Below is a small trained network, with its code and all its weights. Each question gives an input and a class and asks what happens when units are switched off, that is, made to give their printed mean instead of their output.

import numpy as np


def w(rows, s, z=0):
    codes = np.array(rows[::2]) - 128.0
    scale = np.full(codes.shape[1], s)
    scale[-1] = z or s
    return codes * scale


def norm(h):
    return h / np.sqrt((h * h).mean(-1, keepdims=True) + 1e-5)


def f(y):
    return np.maximum(y, 0)


def log_softmax(a):
    a = a - a.max(-1, keepdims=True)
    return a - np.log(np.exp(a).sum(-1, keepdims=True))


def net(x, mask):
    res = np.array(x, float).reshape(1, 8) / 4 @ E
    u = 0
    for l in range(2):
        y = f(norm(res) @ A[l][:, :-1].T + A[l][:, -1])
        res = res + np.where(mask[u : u + 4], y, B[l][:, -1]) @ B[l][:, :-1]
        u += 4
    return log_softmax(norm(res)[-1] @ U[:, :-1].T + U[:, -1])


A, B = {}, {}
E = w([
[108,139,131,136,118,119,136,136],'x0',
[126,125,113,119,118,110,131,133],'x1',
[127,122,120,116,126,117,128,129],'x2',
[120,205,78,182,255,43,98,109],'x3',
[129,127,118,125,123,122,134,130],'x4',
[107,119,138,117,120,95,144,139],'x5',
[138,199,125,54,131,164,147,252],'x6',
[26,26,57,73,157,227,162,158],'x7',
],0.0036)
A[0] = w([
[97,72,129,92,74,167,155,155,107],'0.n0',
[101,85,121,139,111,58,166,161,191],'0.n1',
[196,137,198,229,138,107,180,68,246],'0.n2',
[225,147,233,97,3,115,179,86,89],'0.n3',
],0.0048,0.0013)
B[0] = w([
[186,125,165,138,70,119,47,124,216],'0.n0',
[168,188,112,121,146,157,98,78,163],'0.n1',
[123,97,72,57,109,74,77,127,254],'0.n2',
[43,135,58,122,254,160,205,119,252],'0.n3',
],0.0063,0.0044)
A[1] = w([
[62,124,103,156,235,143,148,1,182],'1.n0',
[140,48,123,180,50,142,119,63,6],'1.n1',
[153,211,92,85,155,59,124,179,206],'1.n2',
[97,132,105,94,183,152,212,213,40],'1.n3',
],0.0051,0.0012)
B[1] = w([
[90,120,62,84,81,117,185,167,253],'1.n0',
[121,94,229,182,173,112,187,103,164],'1.n1',
[173,93,211,194,148,167,119,114,211],'1.n2',
[104,254,131,113,120,175,49,104,186],'1.n3',
],0.0067,0.0065)
U = w([
[75,71,32,78,137,87,214,148,247],'0',
[107,231,125,107,188,190,97,145,246],'1',
[173,128,88,180,153,18,65,47,99],'2',
[232,174,218,220,188,94,121,183,18],'3',
[110,38,211,179,109,166,168,49,41],'4',
[173,106,162,67,1,182,69,198,38],'5',
],0.0082,0.0014)

Each question gives the input, the list of numbers given to net, and the class t.
The units are the neurons (one row each of A and B). Each row of codes is followed by its name. A weight is (code - 128) times the scale printed after its matrix; where a second scale follows, it is the last column's (A, B and U).
mask holds one flag per neuron, layer by layer. A switched-off neuron (its flag False) gives its mean, the last column of its row in B, instead of its output. The means were averaged over made-up inputs and are rounded, as every weight is.
A unit's drop is (log p(t) with every unit on - log p(t) with that unit switched off) / (log p(t) with every unit on - log p(t) with every unit switched off).
The circuit of an input: a set's keep is (log p(t) with only the set's units on - log p(t) with every unit switched off) / (log p(t) with every unit on - log p(t) with every unit switched off). Starting from all 8 units, units are removed one at a time, each time the one whose removal leaves the highest keep (on an exact tie, the one counted first), for as long as the keep stays at least 0.8.
units of the circuit, in order: the units of the circuit, biggest drop first
unit that matters most: the unit with the biggest drop
k most important neurons: the k neurons with the biggest drops, biggest first
top k neurons in layer l: the k neurons of layer l with the biggest drops, biggest first
input [1,-2,-1,5,7,8,2,-1], class 3: units of the circuit, in order : (1.n2)
input [4,-1,2,-5,7,-3,6,8], class 5: top 2 neurons in layer 0 : (0.n3, 0.n0)
input [8,0,2,-7,1,0,8,-2], class 1: top 2 neurons in layer 1 : (1.n3, 1.n0)
input [5,6,8,0,6,6,-6,-3], class 0: units of the circuit, in order : (0.n0, 1.n0)
input [-2,8,4,-8,2,-4,-3,4], class 4: units of the circuit, in order : (1.n1, 1.n0)
input [1,5,-3,-6,-4,2,-2,5], class 4: units of the circuit, in order : (1.n1, 1.n0)
input [3,4,-4,-7,3,8,8,-1], class 1: 4 most important neurons : (0.n3, 1.n3, 0.n2, 1.n0)
input [-8,8,-4,-1,-8,4,4,8], class 5: 3 most important neurons : (0.n3, 0.n0, 1.n0)
input [2,1,6,-4,6,-7,0,2], class 4: 4 most important neurons : (1.n1, 0.n2, 0.n0, 1.n0)
input [-5,7,3,-6,8,-3,3,-6], class 1: 2 most important neurons : (0.n3, 1.n3)
input [8,4,-8,0,-1,1,3,2], class 5: top 2 neurons in layer 0 : (0.n3, 0.n0)
input [-2,4,5,-6,0,-4,-1,3], class 4: top 3 neurons in layer 1 : (1.n1, 1.n0, 1.n3)
input [8,3,2,1,7,-8,1,-4], class 3: 2 most important neurons : (1.n2, 1.n3)
input [-7,-6,-4,-4,4,-1,7,-6], class 1: units of the circuit, in order : (0.n3)
input [-2,6,2,-3,2,-4,-3,1], class 4: 2 most important neurons : (0.n0, 1.n1)
input [-1,-4,-5,3,-7,-8,4,0], class 3: units of the circuit, in order : (0.n3, 1.n2)
input [3,5,4,-5,8,2,5,4], class 5: top 2 neurons in layer 0 : (0.n0, 0.n3)
input [2,-6,-2,7,3,6,8,-1], class 3: top 2 neurons in layer 1 : (1.n2, 1.n0)
input [-1,4,8,-6,6,0,-1,4], class 4: 4 most important neurons : (1.n1, 0.n2, 1.n0, 1.n3)
input [3,-5,-4,6,-7,-4,-8,1], class 0: unit that matters most : 1.n0
input [2,3,-4,-1,4,-7,-5,7], class 4: 3 most important neurons : (0.n3, 1.n1, 0.n0)
input [7,4,3,7,4,-3,-4,2], class 0: top 2 neurons in layer 1 : (1.n0, 1.n3)
